Below is a small trained network, with its code and all its weights. Each question gives an input and a target symbol and asks what happens when units are switched off, that is, made to give their printed mean instead of their output.

import numpy as np


def w(rows, s, z=0):
    codes = np.array(rows[::2]) - 128.0
    scale = np.full(codes.shape[1], s)
    scale[-1] = z or s
    return codes * scale


def norm(h):
    return h / np.sqrt((h * h).mean(-1, keepdims=True) + 1e-5)


def f(y):
    return np.maximum(y, 0)


def softmax(a):
    e = np.exp(a - a.max(-1, keepdims=True))
    return e / e.sum(-1, keepdims=True)


def log_softmax(a):
    a = a - a.max(-1, keepdims=True)
    return a - np.log(np.exp(a).sum(-1, keepdims=True))


def net(x, mask):
    ids = ['βζημπστψω'.index(c) for c in x.split()]
    T = len(ids)
    res = E[ids] + P[:T]
    u = 0
    for l in range(2):
        r = norm(res)
        for j in range(3):
            rows = slice(3 * j, 3 * j + 3)
            q, k, v = (r @ M[l][rows].T for M in (Q, K, V))
            z = softmax(np.where(np.tri(T) > 0, q @ k.T / 3**0.5, -1e9)) @ v
            o = O[l][rows]
            res = res + np.where(mask[u + j], z, o[:, -1]) @ o[:, :-1]
        u += 3
        y = f(norm(res) @ A[l][:, :-1].T + A[l][:, -1])
        res = res + np.where(mask[u : u + 4], y, B[l][:, -1]) @ B[l][:, :-1]
        u += 4
    return log_softmax(norm(res)[-1] @ U[:, :-1].T + U[:, -1])


Q, K, V, O, A, B = {}, {}, {}, {}, {}, {}
E = w([
[28,186,67,44,75,115,129,157,103,57],'β',
[109,144,198,162,51,97,92,130,161,209],'ζ',
[78,135,137,135,116,107,84,120,159,123],'η',
[100,136,159,95,95,136,110,166,125,169],'μ',
[129,110,156,149,94,107,100,162,153,133],'π',
[224,94,111,161,93,222,155,2,75,114],'σ',
[136,117,163,155,105,50,79,148,154,192],'τ',
[126,149,162,99,133,93,108,122,133,163],'ψ',
[40,193,100,60,104,81,110,127,121,93],'ω',
],0.00063)
P = w([
[126,102,56,104,183,161,191,125,168,113],'0',
[176,92,251,133,126,146,40,148,68,105],'1',
[182,249,100,87,81,212,78,95,254,136],'2',
[88,173,97,143,145,38,130,244,80,149],'3',
[64,74,211,162,142,172,135,124,107,189],'4',
[184,247,122,75,108,198,63,129,203,108],'5',
[85,170,109,132,151,40,135,248,117,115],'6',
[122,153,202,113,132,121,42,90,78,90],'7',
[168,255,112,74,97,197,65,122,201,108],'8',
[69,175,115,114,169,24,142,229,150,114],'9',
],0.00066)
Q[0] = w([
[62,207,151,68,61,226,107,160,234,205],'0.h1',
[58,22,165,138,135,94,118,148,131,131],'0.h1',
[138,233,143,76,90,209,93,112,154,156],'0.h1',
[178,124,150,183,104,156,88,59,60,161],'0.h2',
[199,92,146,99,147,143,157,154,169,118],'0.h2',
[16,183,170,74,62,30,64,241,136,144],'0.h2',
[180,217,49,168,7,126,202,93,71,35],'0.h3',
[226,229,82,163,99,38,181,217,5,95],'0.h3',
[177,41,201,209,174,53,127,240,31,231],'0.h3',
],0.0024)
K[0] = w([
[88,33,86,68,217,102,184,169,204,107],'0.h1',
[50,157,185,118,123,71,82,177,143,190],'0.h1',
[118,88,50,55,220,158,200,90,182,87],'0.h1',
[150,84,125,148,159,169,148,102,147,211],'0.h2',
[145,212,31,94,118,98,219,173,138,124],'0.h2',
[60,100,227,112,119,53,71,162,126,104],'0.h2',
[193,120,51,151,119,124,205,40,89,11],'0.h3',
[254,174,118,137,103,142,167,43,109,96],'0.h3',
[245,117,192,184,89,155,113,95,94,191],'0.h3',
],0.0028)
V[0] = w([
[54,113,141,142,91,70,103,166,177,99],'0.h1',
[63,161,159,143,105,145,96,159,122,170],'0.h1',
[90,154,192,60,111,111,120,128,130,107],'0.h1',
[213,90,95,165,139,201,105,69,2,174],'0.h2',
[110,217,97,185,109,104,158,113,141,132],'0.h2',
[129,33,112,201,105,116,90,159,96,103],'0.h2',
[65,189,185,125,89,180,52,126,133,128],'0.h3',
[153,178,173,173,160,132,177,145,108,153],'0.h3',
[179,114,111,159,127,72,235,102,99,87],'0.h3',
],0.00092)
O[0] = w([
[239,224,120,183,173,167,149,104,40,118,3],'0.h1',
[181,69,138,177,175,110,164,136,25,120,73],'0.h1',
[175,104,48,179,183,81,157,158,42,172,109],'0.h1',
[121,147,188,83,138,33,208,170,255,30,209],'0.h2',
[124,10,94,44,115,142,89,99,118,99,86],'0.h2',
[157,178,176,119,125,129,245,96,169,198,68],'0.h2',
[166,18,7,114,138,95,184,66,133,35,238],'0.h3',
[74,50,96,66,60,130,86,110,113,132,82],'0.h3',
[77,126,149,100,124,164,46,170,120,243,32],'0.h3',
],0.0007,0.00029)
A[0] = w([
[93,157,87,17,145,124,178,148,117,67,253],'0.n1',
[187,142,136,154,101,199,145,26,101,92,11],'0.n2',
[153,112,207,148,62,137,76,136,172,200,222],'0.n3',
[157,149,118,130,61,27,249,135,163,5,101],'0.n4',
],0.0013,0.00054)
B[0] = w([
[207,60,165,218,111,74,122,141,149,193,250],'0.n1',
[59,174,120,103,151,10,128,240,146,149,223],'0.n2',
[136,152,22,81,153,133,176,96,107,44,252],'0.n3',
[237,47,193,200,182,229,73,92,252,202,203],'0.n4',
],0.0012,0.0011)
Q[1] = w([
[160,161,91,156,150,147,145,153,209,176],'1.h1',
[128,143,128,100,120,97,94,139,93,79],'1.h1',
[129,108,157,102,118,127,130,145,62,99],'1.h1',
[47,3,144,179,177,147,236,114,116,210],'1.h2',
[93,37,202,144,167,68,97,47,19,111],'1.h2',
[74,131,159,73,91,101,94,86,61,90],'1.h2',
[155,131,172,126,151,63,58,129,67,60],'1.h3',
[90,35,157,184,157,122,173,129,64,164],'1.h3',
[175,215,80,113,103,144,110,193,208,111],'1.h3',
],0.0039)
K[1] = w([
[201,123,137,117,172,134,97,121,120,82],'1.h1',
[80,160,108,121,107,155,156,89,162,155],'1.h1',
[79,125,111,143,128,132,158,145,141,172],'1.h1',
[199,163,193,108,105,93,19,135,76,38],'1.h2',
[73,113,179,137,86,125,154,94,63,68],'1.h2',
[74,97,157,146,147,115,188,125,49,134],'1.h2',
[63,49,175,157,157,138,162,98,106,166],'1.h3',
[187,120,237,129,117,125,108,150,117,115],'1.h3',
[121,140,1,135,146,125,144,142,149,154],'1.h3',
],0.005)
V[1] = w([
[141,170,120,106,166,144,152,137,179,172],'1.h1',
[160,191,134,87,153,143,70,161,149,77],'1.h1',
[120,158,58,102,156,146,175,86,153,115],'1.h1',
[163,167,136,40,129,198,144,154,119,127],'1.h2',
[149,157,123,119,130,148,112,7,153,115],'1.h2',
[143,107,94,184,46,167,180,147,144,114],'1.h2',
[167,105,74,99,172,75,187,110,126,158],'1.h3',
[116,194,121,129,135,214,164,112,157,106],'1.h3',
[122,66,114,154,185,176,154,157,149,97],'1.h3',
],0.0023)
O[1] = w([
[50,149,58,127,85,160,193,111,176,146,216],'1.h1',
[109,44,168,152,122,166,221,147,86,130,251],'1.h1',
[128,107,114,137,86,176,140,141,216,200,166],'1.h1',
[95,144,139,111,181,45,77,35,68,107,178],'1.h2',
[74,229,103,105,104,96,147,222,106,17,190],'1.h2',
[72,87,118,86,252,107,211,109,186,138,255],'1.h2',
[35,73,184,155,64,120,134,92,73,104,166],'1.h3',
[181,97,143,158,157,113,50,139,76,159,184],'1.h3',
[124,191,98,192,123,102,129,110,22,183,206],'1.h3',
],0.0017,0.00074)
A[1] = w([
[49,122,43,147,138,101,216,125,123,251,76],'1.n1',
[17,145,126,144,185,63,191,144,56,68,32],'1.n2',
[154,134,63,126,117,155,165,77,78,113,226],'1.n3',
[90,226,106,144,70,169,165,156,121,127,1],'1.n4',
],0.0017,0.00082)
B[1] = w([
[84,107,70,186,71,57,90,251,159,163,249],'1.n1',
[202,45,68,76,80,143,157,115,76,169,241],'1.n2',
[63,139,129,120,126,94,92,174,150,146,208],'1.n3',
[159,86,157,163,224,113,182,96,97,129,174],'1.n4',
],0.0021,0.0015)
U = w([
[21,114,73,188,84,71,111,207,175,203,181],'β',
[184,66,54,32,89,109,182,116,30,126,155],'ζ',
[208,178,164,225,233,121,200,171,54,101,158],'η',
[204,31,198,141,209,168,99,59,245,218,103],'μ',
[80,201,131,106,211,68,1,21,69,172,107],'π',
[83,208,102,25,190,127,159,146,229,11,133],'σ',
[41,179,209,170,27,116,86,79,38,1,93],'τ',
[223,191,153,115,12,246,34,148,172,130,8],'ψ',
[45,109,213,152,72,230,252,70,159,133,93],'ω',
],0.0049,0.0014)

Each question gives the input, a string of symbols that net reads in full, and the target symbol t.
The units are the heads (3 rows each of Q, K, V and O) and the neurons (one row each of A and B). Each row of codes is followed by its name. A weight is (code - 128) times the scale printed after its matrix; where a second scale follows, it is the last column's (O, A, B and U).
mask holds one flag per unit, layer by layer, with each layer's heads first. A switched-off unit (its flag False) gives its mean, the last column of its rows in O or B, instead of its output. The means were averaged over made-up inputs and are rounded, as every weight is.
A unit's drop is (log p(t) with every unit on - log p(t) with that unit switched off) / (log p(t) with every unit on - log p(t) with every unit switched off).
The circuit of an input: a set's keep is (log p(t) with only the set's units on - log p(t) with every unit switched off) / (log p(t) with every unit on - log p(t) with every unit switched off). Starting from the 12 units with the biggest drops (on a tie, the unit counted first), units are removed one at a time, each time the one whose removal leaves the highest keep (on an exact tie, the one counted first), for as long as the keep stays at least 0.8.
units of the circuit, in order: the units of the circuit, biggest drop first
most important unit: the unit with the biggest drop
k most important neurons: the k neurons with the biggest drops, biggest first
k most important neurons of layer l: the k neurons of layer l with the biggest drops, biggest first
heads that matter: for each layer, one digit per head in row order, 1 if its drop is at least 0.15 and else 0, layers parted by /
input π ψ σ π σ σ ψ β ψ, target π: most important unit	0.h3
input ω η ψ σ η, target η: heads that matter	000 / 111
input ω μ σ, target ω: heads that matter	010 / 011
input ψ π σ μ β σ σ μ, target μ: heads that matter	000 / 010
input σ σ μ σ ζ ψ, target σ: units of the circuit, in order	1.h2, 1.n1
input σ τ η σ ψ π σ ω σ σ, target μ: heads that matter	010 / 000
input μ π ψ π ψ ψ, target μ: 2 most important neurons of layer 0	0.n3, 0.n1
input ζ σ π ψ β σ σ η σ, target ζ: 3 most important neurons	0.n2, 0.n3, 1.n2
input η σ ψ σ σ, target ζ: 2 most important neurons	0.n3, 1.n2
input ω ψ σ π ω σ π β σ ψ, target ζ: 4 most important neurons	1.n2, 0.n2, 1.n3, 1.n1
input σ β η μ π ψ τ π π β, target ζ: heads that matter	100 / 110
input π σ β ψ ψ τ π, target ζ: heads that matter	110 / 110
input μ π μ σ σ ψ, target μ: units of the circuit, in order	1.h2, 0.n1
input τ σ π ζ π σ σ, target η: 3 most important neurons	0.n4, 1.n1, 1.n2
input σ β π π τ η, target σ: units of the circuit, in order	1.h2, 1.n1, 0.h3
input σ μ τ, target σ: units of the circuit, in order	1.h2, 0.n3, 1.n1
input ω μ ψ σ σ τ σ ψ ψ, target ω: most important unit	0.n1
input σ β τ π π σ, target σ: heads that matter	010 / 000
input η σ β σ η, target ζ: heads that matter	000 / 010
input β β σ σ ζ, target μ: units of the circuit, in order	1.h2, 1.h1, 1.h3, 1.n1
input σ ζ ψ π π σ ψ, target ζ: units of the circuit, in order	1.n2
input π σ σ σ σ ω, target π: heads that matter	011 / 011
input μ σ π, target μ: 2 most important neurons	0.n1, 0.n3
input ω σ σ ψ τ ω, target ω: 2 most important neurons of layer 1	1.n1, 1.n4
input π ψ τ μ π σ π π σ μ, target ζ: heads that matter	101 / 110
input τ σ η σ σ σ, target τ: 3 most important neurons	0.n3, 0.n2, 0.n1
input σ π σ ω μ η μ η, target π: heads that matter	000 / 010
input μ σ π μ β π, target μ: heads that matter	000 / 010
